Below are the code and all the weights of a small trained network. Each question names an input and a target symbol and asks about switching units off, where a switched-off unit gives its printed mean instead of its output.

import numpy as np


def w(rows, s, z=0):
    codes = np.array(rows[::2]) - 128.0
    scale = np.full(codes.shape[1], s)
    scale[-1] = z or s
    return codes * scale


def f(y):
    return np.maximum(y, 0)


def softmax(a):
    e = np.exp(a - a.max(-1, keepdims=True))
    return e / e.sum(-1, keepdims=True)


def log_softmax(a):
    a = a - a.max(-1, keepdims=True)
    return a - np.log(np.exp(a).sum(-1, keepdims=True))


def net(x, mask):
    ids = ['αβθμξστφψω'.index(c) for c in x.split()]
    T = len(ids)
    res = E[ids] + P[:T]
    u = 0
    for l in range(3):
        q, k, v = (res @ M[l].T for M in (Q, K, V))
        z = softmax(np.where(np.tri(T) > 0, q @ k.T / 2**0.5, -1e9)) @ v
        res = res + np.where(mask[u], z, O[l][:, -1]) @ O[l][:, :-1]
        u += 1
        y = f(res @ A[l][:, :-1].T + A[l][:, -1])
        res = res + np.where(mask[u : u + 4], y, B[l][:, -1]) @ B[l][:, :-1]
        u += 4
    return log_softmax(res[-1] @ U[:, :-1].T + U[:, -1])


Q, K, V, O, A, B = {}, {}, {}, {}, {}, {}
E = w([
[126,203,64,99],'α',
[49,128,114,144],'β',
[99,112,85,116],'θ',
[204,105,115,250],'μ',
[78,162,116,212],'ξ',
[36,43,156,59],'σ',
[138,164,173,190],'τ',
[162,120,134,165],'φ',
[95,167,173,150],'ψ',
[232,36,87,170],'ω',
],0.013)
P = w([
[114,74,177,192],'0',
[215,104,145,71],'1',
[88,92,71,140],'2',
[254,72,178,85],'3',
[87,54,121,130],'4',
[239,105,155,96],'5',
],0.008)
Q[0] = w([
[124,120,242,84],'0.h0',
[48,2,41,146],'0.h0',
],0.0065)
K[0] = w([
[132,212,253,141],'0.h0',
[13,21,187,52],'0.h0',
],0.0061)
V[0] = w([
[173,190,204,242],'0.h0',
[106,150,109,3],'0.h0',
],0.0054)
O[0] = w([
[249,200,78,142,174],'0.h0',
[245,101,254,181,3],'0.h0',
],0.0059,0.0033)
A[0] = w([
[159,175,101,36,3],'0.n0',
[57,116,73,247,55],'0.n1',
[131,1,209,196,185],'0.n2',
[207,200,59,243,50],'0.n3',
],0.0069,0.0039)
B[0] = w([
[58,46,148,100,131],'0.n0',
[83,34,153,106,210],'0.n1',
[80,123,1,83,255],'0.n2',
[156,131,221,54,237],'0.n3',
],0.0073,0.0043)
Q[1] = w([
[67,91,83,171],'1.h0',
[124,2,148,233],'1.h0',
],0.0075)
K[1] = w([
[106,35,35,62],'1.h0',
[180,6,2,110],'1.h0',
],0.0058)
V[1] = w([
[61,137,247,2],'1.h0',
[202,70,111,128],'1.h0',
],0.0085)
O[1] = w([
[37,2,179,216,3],'1.h0',
[153,44,3,29,237],'1.h0',
],0.0077,0.0025)
A[1] = w([
[163,131,179,164,58],'1.n0',
[35,184,30,38,107],'1.n1',
[254,199,234,189,165],'1.n2',
[70,103,100,217,3],'1.n3',
],0.0056,0.0048)
B[1] = w([
[128,171,36,131,128],'1.n0',
[239,192,160,254,253],'1.n1',
[53,212,81,162,171],'1.n2',
[74,122,64,107,149],'1.n3',
],0.0073,0.0047)
Q[2] = w([
[83,242,56,53],'2.h0',
[123,89,67,255],'2.h0',
],0.0087)
K[2] = w([
[207,177,114,35],'2.h0',
[111,58,255,120],'2.h0',
],0.0087)
V[2] = w([
[36,192,155,74],'2.h0',
[70,253,142,81],'2.h0',
],0.0051)
O[2] = w([
[92,142,167,159,2],'2.h0',
[198,198,154,254,18],'2.h0',
],0.01,0.0029)
A[2] = w([
[167,173,104,152,1],'2.n0',
[55,106,166,158,87],'2.n1',
[88,2,252,125,171],'2.n2',
[97,34,166,3,132],'2.n3',
],0.0085,0.0053)
B[2] = w([
[231,180,34,119,144],'2.n0',
[71,109,82,159,181],'2.n1',
[120,171,151,227,218],'2.n2',
[189,94,254,90,254],'2.n3',
],0.0073,0.0062)
U = w([
[155,240,224,179,26],'α',
[164,226,226,166,129],'β',
[166,138,153,163,43],'θ',
[140,170,50,115,113],'μ',
[82,171,73,198,77],'ξ',
[83,96,219,82,121],'σ',
[248,230,254,211,100],'τ',
[103,154,156,91,253],'φ',
[152,200,194,177,235],'ψ',
[153,110,194,7,66],'ω',
],0.0071,0.0048)

Each question gives the input, a string of symbols that net reads in full, and the target symbol t.
The units are the heads (2 rows each of Q, K, V and O) and the neurons (one row each of A and B). Each row of codes is followed by its name. A weight is (code - 128) times the scale printed after its matrix; where a second scale follows, it is the last column's (O, A, B and U).
mask holds one flag per unit, layer by layer, with each layer's heads first. A switched-off unit (its flag False) gives its mean, the last column of its rows in O or B, instead of its output. The means were averaged over made-up inputs and are rounded, as every weight is.
A unit's drop is (log p(t) with every unit on - log p(t) with that unit switched off) / (log p(t) with every unit on - log p(t) with every unit switched off).
The circuit of an input: a set's keep is (log p(t) with only the set's units on - log p(t) with every unit switched off) / (log p(t) with every unit on - log p(t) with every unit switched off). Starting from the 12 units with the biggest drops (on a tie, the unit counted first), units are removed one at a time, each time the one whose removal leaves the highest keep (on an exact tie, the one counted first), for as long as the keep stays at least 0.8.
circuit, biggest first: the units of the circuit, biggest drop first
most important unit: the unit with the biggest drop
top k neurons: the k neurons with the biggest drops, biggest first
k most important neurons of layer l: the k neurons of layer l with the biggest drops, biggest first
input β θ ψ ω β φ, target ω: top 2 neurons	1.n1, 0.n3
input θ β ω μ, target ω: circuit, biggest first	1.n1, 2.h0, 1.h0, 2.n3
input α β σ β μ, target σ: circuit, biggest first	1.h0, 0.h0, 2.h0
input μ β α ω β α, target ω: top 2 neurons	0.n2, 0.n3
input φ τ μ ω φ, target μ: most important unit	1.n1
input β σ ψ, target σ: top 2 neurons	2.n3, 1.n1
input β θ ω ω β β, target ω: circuit, biggest first	2.h0, 1.h0, 2.n3
input μ μ θ μ β μ, target μ: circuit, biggest first	1.h0, 2.n3
input μ β μ ω, target ω: circuit, biggest first	2.h0, 2.n3, 1.h0
input σ φ φ, target σ: circuit, biggest first	1.h0, 2.h0, 0.h0
input ω α μ β μ, target μ: circuit, biggest first	1.h0, 0.n2
input μ ξ μ μ σ, target σ: circuit, biggest first	1.h0, 0.h0, 0.n2
input μ τ μ μ ω τ, target ω: circuit, biggest first	1.h0, 0.n3, 1.n1, 2.h0
input ψ ω μ, target ω: circuit, biggest first	2.h0, 1.h0, 2.n3
input τ σ φ, target σ: most important unit	1.h0
input β ω ξ, target μ: 2 most important neurons of layer 0	0.n2, 0.n3
input ψ σ β β, target σ: top 2 neurons	2.n3, 1.n1
input φ β ω β ω θ, target ω: top 2 neurons	0.n2, 2.n3
input φ φ θ β ω φ, target ω: top 2 neurons	1.n1, 0.n2
input μ ω μ ψ, target ω: most important unit	2.h0
